Here is a tiny trained network, its code and every weight. The questions are about switching its units off for an input and a target symbol, where a switched-off unit gives its printed mean instead of its output.

import numpy as np


def w(rows, s, z=0):
    codes = np.array(rows[::2]) - 128.0
    scale = np.full(codes.shape[1], s)
    scale[-1] = z or s
    return codes * scale


def f(y):
    return y / 2 * (1 + np.tanh(0.7978845608 * (y + 0.044715 * y**3)))


def softmax(a):
    e = np.exp(a - a.max(-1, keepdims=True))
    return e / e.sum(-1, keepdims=True)


def log_softmax(a):
    a = a - a.max(-1, keepdims=True)
    return a - np.log(np.exp(a).sum(-1, keepdims=True))


def net(x, mask):
    ids = ['θμξπσω'.index(c) for c in x.split()]
    T = len(ids)
    res = E[ids] + P[:T]
    u = 0
    for l in range(3):
        q, k, v = (res @ M[l].T for M in (Q, K, V))
        z = softmax(np.where(np.tri(T) > 0, q @ k.T / 3**0.5, -1e9)) @ v
        res = res + np.where(mask[u], z, O[l][:, -1]) @ O[l][:, :-1]
        u += 1
        y = f(res @ A[l][:, :-1].T + A[l][:, -1])
        res = res + np.where(mask[u : u + 4], y, B[l][:, -1]) @ B[l][:, :-1]
        u += 4
    return log_softmax(res[-1] @ U[:, :-1].T + U[:, -1])


Q, K, V, O, A, B = {}, {}, {}, {}, {}, {}
E = w([
[170,106,37,198,166],'θ',
[142,45,97,33,96],'μ',
[139,122,94,93,147],'ξ',
[3,85,152,195,82],'π',
[107,129,231,65,92],'σ',
[219,254,75,189,226],'ω',
],0.0035)
P = w([
[190,173,55,155,1],'0',
[83,207,90,44,164],'1',
[66,29,110,103,228],'2',
[239,63,181,200,54],'3',
[102,240,117,42,158],'4',
[81,14,101,102,242],'5',
[201,93,192,205,79],'6',
],0.0037)
Q[0] = w([
[222,135,222,253,208],'L0H1',
[118,40,253,198,150],'L0H1',
[140,114,153,62,212],'L0H1',
],0.014)
K[0] = w([
[136,139,18,82,251],'L0H1',
[28,81,77,164,172],'L0H1',
[194,133,155,193,195],'L0H1',
],0.017)
V[0] = w([
[136,121,109,136,116],'L0H1',
[187,109,2,121,81],'L0H1',
[114,116,159,106,96],'L0H1',
],0.007)
O[0] = w([
[129,143,103,122,118,144],'L0H1',
[186,176,1,97,70,250],'L0H1',
[106,141,145,136,92,72],'L0H1',
],0.0059,0.0018)
A[0] = w([
[104,100,233,179,136,53],'L0N1',
[62,242,163,90,127,125],'L0N2',
[63,209,154,79,255,9],'L0N3',
[75,77,73,103,217,111],'L0N4',
],0.0093,0.0014)
B[0] = w([
[139,119,240,191,84,37],'L0N1',
[47,193,68,113,128,144],'L0N2',
[40,33,127,140,197,182],'L0N3',
[104,123,165,58,255,255],'L0N4',
],0.0088,0.00091)
Q[1] = w([
[113,203,45,133,193],'L1H1',
[179,78,182,251,155],'L1H1',
[129,207,108,178,37],'L1H1',
],0.025)
K[1] = w([
[84,189,205,200,138],'L1H1',
[241,132,63,188,209],'L1H1',
[1,191,63,95,189],'L1H1',
],0.022)
V[1] = w([
[48,52,77,118,111],'L1H1',
[135,161,70,247,212],'L1H1',
[182,207,165,30,180],'L1H1',
],0.013)
O[1] = w([
[1,178,127,191,173,107],'L1H1',
[88,4,46,186,64,255],'L1H1',
[250,39,214,101,184,179],'L1H1',
],0.0091,0.0033)
A[1] = w([
[89,134,99,84,217,253],'L1N1',
[91,139,203,75,250,1],'L1N2',
[45,192,127,96,174,23],'L1N3',
[26,97,99,114,183,246],'L1N4',
],0.015,0.00085)
B[1] = w([
[67,134,186,125,74,255],'L1N1',
[139,172,223,102,66,221],'L1N2',
[137,173,134,114,232,242],'L1N3',
[120,86,8,64,74,247],'L1N4',
],0.016,0.0068)
Q[2] = w([
[210,125,101,71,111],'L2H1',
[242,185,114,165,58],'L2H1',
[189,251,62,234,211],'L2H1',
],0.012)
K[2] = w([
[155,102,170,167,130],'L2H1',
[156,93,147,155,228],'L2H1',
[38,4,204,121,194],'L2H1',
],0.015)
V[2] = w([
[29,2,191,81,192],'L2H1',
[198,202,87,124,104],'L2H1',
[186,126,100,146,139],'L2H1',
],0.0092)
O[2] = w([
[110,1,191,29,132,9],'L2H1',
[117,206,77,190,141,219],'L2H1',
[138,186,154,127,78,165],'L2H1',
],0.0075,0.011)
A[2] = w([
[128,101,102,84,172,140],'L2N1',
[188,199,209,69,234,18],'L2N2',
[143,57,253,245,57,194],'L2N3',
[191,149,102,226,210,254],'L2N4',
],0.011,0.0021)
B[2] = w([
[122,145,153,87,158,169],'L2N1',
[65,9,138,176,140,197],'L2N2',
[247,86,148,35,81,194],'L2N3',
[169,134,137,172,245,250],'L2N4',
],0.013,0.015)
U = w([
[157,130,107,172,209,209],'θ',
[194,68,137,90,128,231],'μ',
[124,253,189,120,73,75],'ξ',
[95,141,122,50,182,4],'π',
[61,120,157,164,136,47],'σ',
[105,93,16,154,64,104],'ω',
],0.0039,0.0018)

Each question gives the input, a string of symbols that net reads in full, and the target symbol t.
The units are the heads (3 rows each of Q, K, V and O) and the neurons (one row each of A and B). Each row of codes is followed by its name. A weight is (code - 128) times the scale printed after its matrix; where a second scale follows, it is the last column's (O, A, B and U).
mask holds one flag per unit, layer by layer, with each layer's heads first. A switched-off unit (its flag False) gives its mean, the last column of its rows in O or B, instead of its output. The means were averaged over made-up inputs and are rounded, as every weight is.
A unit's drop is (log p(t) with every unit on - log p(t) with that unit switched off) / (log p(t) with every unit on - log p(t) with every unit switched off).
The circuit of an input: a set's keep is (log p(t) with only the set's units on - log p(t) with every unit switched off) / (log p(t) with every unit on - log p(t) with every unit switched off). Starting from the 12 units with the biggest drops (on a tie, the unit counted first), units are removed one at a time, each time the one whose removal leaves the highest keep (on an exact tie, the one counted first), for as long as the keep stays at least 0.8.
units of the circuit, in order: the units of the circuit, biggest drop first
unit that matters most: the unit with the biggest drop
k most important neurons: the k neurons with the biggest drops, biggest first
k most important neurons of layer l: the k neurons of layer l with the biggest drops, biggest first
input ξ ω σ, target ξ: units of the circuit, in order -> (L1H1 L1N2 L2N4)
input μ ω σ, target σ: units of the circuit, in order -> (L2N2 L1H1 L1N3 L1N2)
input ξ ω μ, target ξ: most important neuron of layer 1 -> (L1N3)
input θ σ θ, target ω: units of the circuit, in order -> (L1N4 L1H1 L0N4)
input ω σ ω θ ξ θ, target ω: units of the circuit, in order -> (L0N4 L1H1 L1N4)
input μ π θ π, target μ: units of the circuit, in order -> (L1N4 L2N3 L2H1)
input θ θ μ, target ω: units of the circuit, in order -> (L0N4 L1H1 L1N4)
input μ θ σ ω σ σ θ, target μ: units of the circuit, in order -> (L1N4 L2H1 L2N3)
input θ ω π, target ω: units of the circuit, in order -> (L1N4 L1H1)
input ω ω ω ξ θ ξ θ, target μ: 3 most important neurons -> (L1N4 L1N2 L2N3)
input θ ω θ π π π, target π: 2 most important neurons of layer 2 -> (L2N1 L2N2)
input σ μ σ, target μ: 2 most important neurons of layer 1 -> (L1N2 L1N4)
input σ θ ξ π μ, target π: 2 most important neurons -> (L0N1 L1N3)
input ξ θ σ ξ μ π, target ξ: 2 most important neurons -> (L0N4 L1N2)
input ω π σ μ σ, target σ: most important neuron of layer 0 -> (L0N3)
input μ ξ θ, target σ: 4 most important neurons -> (L2N2 L0N4 L1N3 L1N2)
input σ ω μ, target μ: 2 most important neurons -> (L1N2 L0N3)
input ω ω σ μ ξ, target σ: 3 most important neurons -> (L2N2 L1N3 L1N2)
input π ω θ, target π: 3 most important neurons -> (L1N4 L1N3 L0N4)
input π π ω θ θ ω π, target μ: unit that matters most -> L2N3
input ξ θ π, target ξ: 2 most important neurons -> (L1N2 L0N4)
input π μ σ ω ξ π ξ, target μ: 3 most important neurons -> (L1N4 L2N3 L0N3)
